Here is a tiny trained network, its code and every weight. The questions are about switching its units off for an input and a class, where a switched-off unit gives its printed mean instead of its output.

import numpy as np


def w(rows, s, z=0):
    codes = np.array(rows[::2]) - 128.0
    scale = np.full(codes.shape[1], s)
    scale[-1] = z or s
    return codes * scale


def f(y):
    return np.maximum(y, 0)


def log_softmax(a):
    a = a - a.max(-1, keepdims=True)
    return a - np.log(np.exp(a).sum(-1, keepdims=True))


def net(x, mask):
    res = np.array(x, float).reshape(1, 6) / 4 @ E
    y = f(res @ A[0][:, :-1].T + A[0][:, -1])
    res = res + np.where(mask, y, B[0][:, -1]) @ B[0][:, :-1]
    return log_softmax(res[-1] @ U[:, :-1].T + U[:, -1])


A, B = {}, {}
E = w([
[192,47,131,1,98],'x0',
[132,128,127,132,123],'x1',
[107,22,90,219,52],'x2',
[11,135,219,98,70],'x3',
[111,71,189,131,222],'x4',
[130,129,130,131,127],'x5',
],0.0085)
A[0] = w([
[128,173,139,168,135,19],'n0',
[122,105,159,136,183,48],'n1',
[126,240,139,148,153,66],'n2',
[106,53,107,160,114,2],'n3',
[115,42,131,112,145,86],'n4',
[116,46,140,170,153,120],'n5',
[176,202,179,80,167,31],'n6',
[148,177,59,115,94,178],'n7',
[147,78,138,178,103,35],'n8',
[23,129,188,113,107,173],'n9',
[81,106,84,198,96,101],'n10',
[109,99,190,129,206,205],'n11',
[99,148,117,223,169,87],'n12',
[142,79,139,102,135,133],'n13',
[170,219,127,78,142,145],'n14',
[118,170,131,177,155,17],'n15',
[201,96,84,154,133,252],'n16',
[186,143,89,142,213,123],'n17',
[63,203,97,210,164,41],'n18',
[144,72,105,167,79,10],'n19',
[193,100,159,86,95,24],'n20',
[139,181,175,102,204,98],'n21',
[104,147,170,79,76,177],'n22',
[126,200,83,96,100,164],'n23',
[146,185,144,246,121,127],'n24',
[111,162,118,100,167,34],'n25',
[171,103,194,164,191,148],'n26',
[193,71,140,44,71,38],'n27',
[178,206,198,93,161,51],'n28',
[130,66,142,129,220,202],'n29',
[149,95,149,43,114,73],'n30',
[148,138,54,147,208,234],'n31',
[136,176,58,97,77,232],'n32',
[137,144,192,107,171,121],'n33',
],0.011,0.0061)
B[0] = w([
[206,142,95,54,182,148],'n0',
[232,162,183,100,45,151],'n1',
[152,103,135,83,110,200],'n2',
[117,13,61,61,87,168],'n3',
[101,177,104,55,76,181],'n4',
[105,113,153,80,50,195],'n5',
[100,28,59,102,93,188],'n6',
[123,155,199,161,104,205],'n7',
[41,16,21,52,109,163],'n8',
[49,184,69,164,225,255],'n9',
[109,120,138,62,60,212],'n10',
[167,170,193,164,85,228],'n11',
[185,120,66,31,138,211],'n12',
[136,164,136,80,166,177],'n13',
[79,57,107,118,46,214],'n14',
[193,133,70,39,202,158],'n15',
[19,153,134,174,144,248],'n16',
[31,155,78,158,166,211],'n17',
[232,176,80,48,185,224],'n18',
[129,17,152,136,96,173],'n19',
[186,159,76,52,191,164],'n20',
[92,59,82,103,56,200],'n21',
[74,170,114,186,160,211],'n22',
[113,104,199,128,28,197],'n23',
[140,124,156,23,141,233],'n24',
[114,35,83,112,62,146],'n25',
[171,197,213,189,21,193],'n26',
[189,185,94,48,194,208],'n27',
[83,2,60,104,73,191],'n28',
[127,218,215,164,75,224],'n29',
[177,182,88,65,212,190],'n30',
[31,194,123,146,167,242],'n31',
[126,222,231,173,79,228],'n32',
[89,121,117,139,56,182],'n33',
],0.0066,0.0094)
U = w([
[120,2,106,100,49,13],'0',
[249,163,113,48,196,62],'1',
[183,187,243,165,22,118],'2',
[107,151,178,145,128,239],'3',
[2,162,101,187,230,29],'4',
[127,141,170,145,117,254],'5',
[201,79,241,252,189,120],'6',
],0.0073,0.007)

Each question gives the input, the list of numbers given to net, and the class t.
The units are the neurons (one row each of A and B). Each row of codes is followed by its name. A weight is (code - 128) times the scale printed after its matrix; where a second scale follows, it is the last column's (A, B and U).
mask holds one flag per neuron, in row order. A switched-off neuron (its flag False) gives its mean, the last column of its row in B, instead of its output. The means were averaged over made-up inputs and are rounded, as every weight is.
A unit's drop is (log p(t) with every unit on - log p(t) with that unit switched off) / (log p(t) with every unit on - log p(t) with every unit switched off).
The circuit of an input: a set's keep is (log p(t) with only the set's units on - log p(t) with every unit switched off) / (log p(t) with every unit on - log p(t) with every unit switched off). Starting from the 12 units with the biggest drops (on a tie, the unit counted first), units are removed one at a time, each time the one whose removal leaves the highest keep (on an exact tie, the one counted first), for as long as the keep stays at least 0.8.
units of the circuit, in order: the units of the circuit, biggest drop first
top k neurons: the k neurons with the biggest drops, biggest first
drop when u is switched off: that unit's drop, to one decimal
input [3,3,2,-3,4,-3], class 2: units of the circuit, in order : n9, n29
input [1,1,1,-7,-7,6], class 2: units of the circuit, in order : n32
input [-4,-5,3,-1,7,5], class 2: units of the circuit, in order : n26, n29
input [-4,-7,-7,6,5,2], class 0: top 3 neurons : n28, n21, n6
input [8,1,7,7,-4,2], class 1: top 2 neurons : n27, n30
input [7,-6,-7,-1,-2,7], class 0: units of the circuit, in order : n14, n28
input [5,-8,5,8,-7,4], class 4: units of the circuit, in order : n9, n22
input [8,5,5,-5,-6,6], class 1: top 2 neurons : n27, n20
input [-8,-5,-4,2,6,-5], class 1: units of the circuit, in order : n18, n12
input [1,5,-8,6,5,-2], class 0: units of the circuit, in order : n28, n21
input [6,-5,3,5,8,3], class 2: units of the circuit, in order : n29, n11
input [-2,5,-3,-3,5,-2], class 2: units of the circuit, in order : n26, n29
input [0,-7,-4,-8,5,4], class 4: top 3 neurons : n17, n31, n16
input [0,-5,-3,-8,-4,-7], class 4: top 2 neurons : n17, n31
input [2,-5,6,8,5,-4], class 4: units of the circuit, in order : n9
input [3,-8,4,8,-3,2], class 4: units of the circuit, in order : n9, n22
input [0,6,6,2,7,-1], class 2: units of the circuit, in order : n29, n26
input [-7,5,-7,7,-5,5], class 0: top 2 neurons : n28, n14
input [5,-4,3,-2,-7,-7], class 2: top 3 neurons : n32, n9, n7
input [2,-1,6,8,6,7], class 4: units of the circuit, in order : n9
input [-8,-8,2,0,6,-8], class 1: top 2 neurons : n18, n12
input [-6,8,-8,7,-8,-5], class 0: top 2 neurons : n28, n14
input [5,4,-8,6,7,-3], class 0: top 2 neurons : n28, n6
input [-1,-4,-7,7,0,6], class 0: drop when n16 is switched off : 0.1
input [2,1,1,5,-2,-1], class 4: drop when n9 is switched off : 0.3
